Below are the code and all the weights of a small trained network. Each question names an input and a class and asks about switching units off, where a switched-off unit gives its printed mean instead of its output.

import numpy as np


def w(rows, s, z=0):
    codes = np.array(rows[::2]) - 128.0
    scale = np.full(codes.shape[1], s)
    scale[-1] = z or s
    return codes * scale


def norm(h):
    return h / np.sqrt((h * h).mean(-1, keepdims=True) + 1e-5)


def f(y):
    return y / 2 * (1 + np.tanh(0.7978845608 * (y + 0.044715 * y**3)))


def log_softmax(a):
    a = a - a.max(-1, keepdims=True)
    return a - np.log(np.exp(a).sum(-1, keepdims=True))


def net(x, mask):
    res = np.array(x, float).reshape(1, 3) / 4 @ E
    u = 0
    for l in range(2):
        y = f(norm(res) @ A[l][:, :-1].T + A[l][:, -1])
        res = res + np.where(mask[u : u + 10], y, B[l][:, -1]) @ B[l][:, :-1]
        u += 10
    return log_softmax(norm(res)[-1] @ U[:, :-1].T + U[:, -1])


A, B = {}, {}
E = w([
[118,123,1,66,175,26,7,201,67,219],'x0',
[208,47,51,108,141,191,61,138,209,44],'x1',
[163,146,198,48,9,50,66,128,70,29],'x2',
],0.00036)
A[0] = w([
[116,130,130,124,125,135,124,132,131,127,133],'0.n0',
[147,120,127,135,130,96,144,124,141,131,131],'0.n1',
[108,121,124,131,116,133,122,134,129,126,129],'0.n2',
[109,110,114,149,105,119,121,110,131,130,123],'0.n3',
[14,221,174,178,112,83,170,115,34,202,103],'0.n4',
[136,144,50,70,200,66,39,219,62,201,242],'0.n5',
[87,92,56,240,237,190,188,122,181,220,255],'0.n6',
[195,12,41,127,122,188,45,126,213,47,83],'0.n7',
[153,178,222,156,128,226,199,52,167,66,80],'0.n8',
[216,152,190,52,22,7,95,95,89,46,109],'0.n9',
],0.0012,0.00047)
B[0] = w([
[129,129,126,128,125,128,130,124,127,129,129],'0.n0',
[129,130,127,127,125,130,128,127,128,130,129],'0.n1',
[127,137,124,126,126,129,131,130,131,126,128],'0.n2',
[129,129,131,127,133,128,127,131,129,127,127],'0.n3',
[207,115,169,64,167,117,140,149,169,87,168],'0.n4',
[85,89,150,158,45,108,175,69,196,74,210],'0.n5',
[88,141,182,72,89,170,68,146,97,88,254],'0.n6',
[163,180,205,70,171,86,183,136,125,115,214],'0.n7',
[92,40,97,157,72,44,116,209,139,123,216],'0.n8',
[57,138,152,119,129,246,68,165,76,122,199],'0.n9',
],0.0011,0.00098)
A[1] = w([
[101,120,62,208,245,203,178,115,176,221,73],'1.n0',
[204,132,111,114,89,41,86,130,83,127,104],'1.n1',
[129,177,140,107,98,126,135,21,150,92,172],'1.n2',
[134,166,126,120,153,120,148,162,119,109,97],'1.n3',
[138,158,5,84,169,39,30,131,74,206,59],'1.n4',
[242,67,36,143,134,202,57,98,168,63,59],'1.n5',
[72,219,182,182,111,64,198,94,19,221,80],'1.n6',
[190,156,196,197,115,226,210,106,139,86,66],'1.n7',
[125,62,143,140,145,107,118,235,112,134,150],'1.n8',
[137,130,70,214,217,184,174,106,145,198,1],'1.n9',
],0.0015,0.00085)
B[1] = w([
[125,161,182,79,44,156,50,144,35,64,169],'1.n0',
[118,136,184,159,135,213,161,161,122,119,102],'1.n1',
[104,101,80,139,166,144,91,178,115,168,183],'1.n2',
[149,98,114,122,129,166,111,114,168,90,99],'1.n3',
[105,35,193,241,43,106,240,125,184,41,131],'1.n4',
[172,185,218,93,187,54,199,190,107,179,205],'1.n5',
[252,111,121,64,205,125,120,191,190,71,171],'1.n6',
[90,62,70,162,81,18,124,142,141,123,254],'1.n7',
[102,170,119,112,148,168,127,50,151,143,178],'1.n8',
[154,135,180,95,61,111,90,148,85,57,54],'1.n9',
],0.0014,0.00055)
U = w([
[88,64,122,218,66,83,179,120,164,103,145],'0',
[102,165,158,95,89,194,47,141,41,101,139],'1',
[222,152,155,85,215,91,168,162,156,129,136],'2',
[97,167,31,143,180,157,107,51,138,224,124],'3',
[254,216,44,253,115,128,140,33,14,188,1],'4',
[251,213,43,251,115,129,142,39,13,189,4],'5',
[251,215,46,250,116,127,140,31,15,188,1],'6',
[249,212,43,250,117,129,141,40,14,187,7],'7',
],0.0081,0.0088)

Each question gives the input, the list of numbers given to net, and the class t.
The units are the neurons (one row each of A and B). Each row of codes is followed by its name. A weight is (code - 128) times the scale printed after its matrix; where a second scale follows, it is the last column's (A, B and U).
mask holds one flag per neuron, layer by layer. A switched-off neuron (its flag False) gives its mean, the last column of its row in B, instead of its output. The means were averaged over made-up inputs and are rounded, as every weight is.
A unit's drop is (log p(t) with every unit on - log p(t) with that unit switched off) / (log p(t) with every unit on - log p(t) with every unit switched off).
The circuit of an input: a set's keep is (log p(t) with only the set's units on - log p(t) with every unit switched off) / (log p(t) with every unit on - log p(t) with every unit switched off). Starting from the 12 units with the biggest drops (on a tie, the unit counted first), units are removed one at a time, each time the one whose removal leaves the highest keep (on an exact tie, the one counted first), for as long as the keep stays at least 0.8.
units of the circuit, in order: the units of the circuit, biggest drop first
top k neurons: the k neurons with the biggest drops, biggest first
k most important neurons of layer l: the k neurons of layer l with the biggest drops, biggest first
input [7,-7,-8], class 1: most important neuron of layer 0 -> (0.n8)
input [-1,3,1], class 3: units of the circuit, in order -> (1.n6, 1.n4, 1.n0)
input [5,4,-6], class 1: units of the circuit, in order -> (1.n0, 1.n9)
input [1,-7,4], class 2: top 2 neurons -> (1.n6, 0.n6)
input [2,3,-1], class 3: top 3 neurons -> (0.n5, 1.n6, 0.n7)
input [3,-7,-7], class 1: 3 most important neurons of layer 1 -> (1.n0, 1.n5, 1.n9)
input [-2,-4,2], class 2: 2 most important neurons of layer 0 -> (0.n6, 0.n5)
input [6,2,5], class 0: top 3 neurons -> (1.n4, 0.n6, 1.n0)
input [-3,-5,-4], class 2: 4 most important neurons of layer 0 -> (0.n9, 0.n5, 0.n4, 0.n6)
input [-3,-1,-4], class 1: 2 most important neurons of layer 0 -> (0.n5, 0.n7)
input [-3,3,1], class 3: top 3 neurons -> (1.n4, 0.n5, 1.n6)
input [8,1,-8], class 0: top 3 neurons -> (1.n4, 0.n9, 0.n5)
input [6,4,-7], class 1: 2 most important neurons of layer 1 -> (1.n0, 1.n7)
input [3,5,3], class 2: 2 most important neurons of layer 1 -> (1.n5, 1.n0)
input [-5,0,-6], class 1: top 4 neurons -> (1.n0, 0.n5, 1.n4, 1.n9)
input [-3,-4,-3], class 2: 3 most important neurons of layer 0 -> (0.n9, 0.n5, 0.n4)
input [6,2,-8], class 1: units of the circuit, in order -> (1.n0, 1.n9)
input [-1,-5,4], class 2: top 4 neurons -> (1.n6, 0.n6, 1.n0, 1.n9)
input [8,7,3], class 0: top 3 neurons -> (1.n4, 1.n6, 0.n4)
input [6,-1,6], class 0: top 3 neurons -> (1.n4, 0.n6, 1.n0)
input [7,7,-2], class 0: 2 most important neurons of layer 1 -> (1.n4, 1.n6)
input [-4,-7,-1], class 2: top neuron -> (1.n6)
